Here is a tiny trained network, its code and every weight. The questions are about switching its units off for an input and a class, where a switched-off unit gives its printed mean instead of its output.

import numpy as np


def w(rows, s, z=0):
    codes = np.array(rows[::2]) - 128.0
    scale = np.full(codes.shape[1], s)
    scale[-1] = z or s
    return codes * scale


def f(y):
    return np.maximum(y, 0)


def log_softmax(a):
    a = a - a.max(-1, keepdims=True)
    return a - np.log(np.exp(a).sum(-1, keepdims=True))


def net(x, mask):
    res = np.array(x, float).reshape(1, 4) / 4 @ E
    y = f(res @ A[0][:, :-1].T + A[0][:, -1])
    res = res + np.where(mask, y, B[0][:, -1]) @ B[0][:, :-1]
    return log_softmax(res[-1] @ U[:, :-1].T + U[:, -1])


A, B = {}, {}
E = w([
[58,69,98,58,166,108,38,213,174,112,89,204],'x0',
[147,100,44,148,157,119,146,123,146,181,152,155],'x1',
[114,45,168,62,209,254,187,75,165,106,194,152],'x2',
[138,93,40,144,136,112,171,122,148,142,136,160],'x3',
],0.0098)
A[0] = w([
[72,97,122,103,136,116,42,141,148,122,93,211,190],'n1',
[115,58,160,63,172,238,155,71,174,110,146,146,6],'n2',
[94,114,108,118,124,139,96,203,170,88,112,176,111],'n3',
[158,151,103,165,40,71,66,206,130,151,113,123,58],'n4',
[204,182,154,206,107,134,219,2,93,144,137,76,170],'n5',
[131,117,96,120,63,80,97,168,99,178,43,83,55],'n6',
[91,99,133,69,164,105,87,238,167,136,95,180,182],'n7',
[161,128,139,184,96,108,116,186,119,161,66,143,34],'n8',
[134,190,106,162,108,34,111,157,119,123,97,120,52],'n9',
],0.0078,0.0016)
B[0] = w([
[196,79,130,115,64,118,82,144,53,158,124,157,200],'n1',
[88,232,60,222,182,230,218,85,213,56,200,32,234],'n2',
[170,114,149,111,75,107,100,130,93,156,113,157,181],'n3',
[56,129,70,189,168,169,140,77,209,67,175,66,213],'n4',
[183,3,221,64,42,49,34,178,39,196,58,196,248],'n5',
[112,117,139,188,211,150,185,113,147,134,133,64,197],'n6',
[164,60,182,53,57,47,124,187,32,164,64,184,210],'n7',
[105,152,109,92,159,189,186,110,143,107,131,98,176],'n8',
[88,181,120,189,119,191,166,61,198,40,189,111,206],'n9',
],0.007,0.014)
U = w([
[166,17,149,84,22,116,66,150,2,215,94,184,248],'0',
[78,195,83,224,234,200,143,94,218,39,197,53,8],'1',
],0.0071,0.0015)

Each question gives the input, the list of numbers given to net, and the class t.
The units are the neurons (one row each of A and B). Each row of codes is followed by its name. A weight is (code - 128) times the scale printed after its matrix; where a second scale follows, it is the last column's (A, B and U).
mask holds one flag per neuron, in row order. A switched-off neuron (its flag False) gives its mean, the last column of its row in B, instead of its output. The means were averaged over made-up inputs and are rounded, as every weight is.
A unit's drop is (log p(t) with every unit on - log p(t) with that unit switched off) / (log p(t) with every unit on - log p(t) with every unit switched off).
The circuit of an input: a set's keep is (log p(t) with only the set's units on - log p(t) with every unit switched off) / (log p(t) with every unit on - log p(t) with every unit switched off). Starting from all 9 units, units are removed one at a time, each time the one whose removal leaves the highest keep (on an exact tie, the one counted first), for as long as the keep stays at least 0.8.
circuit, biggest first: the units of the circuit, biggest drop first
top k neurons: the k neurons with the biggest drops, biggest first
drop of u: that unit's drop, to one decimal
input [-8,-3,7,2], class 0: circuit, biggest first	n5
input [-4,-1,4,1], class 0: top 3 neurons	n5, n4, n9
input [-5,-5,-7,0], class 1: top 3 neurons	n9, n4, n7
input [5,6,5,8], class 0: top 3 neurons	n7, n4, n1
input [-1,-4,-2,8], class 1: top 2 neurons	n7, n5
input [4,-6,-5,4], class 1: top 4 neurons	n5, n4, n9, n6
input [2,-3,-3,2], class 1: top 2 neurons	n5, n4
input [-6,1,-8,3], class 1: top 2 neurons	n9, n4
input [-8,2,6,-4], class 0: drop of n5	3.3
input [-1,7,-3,-3], class 1: drop of n7	0.1
input [-4,5,3,0], class 0: drop of n5	0.8
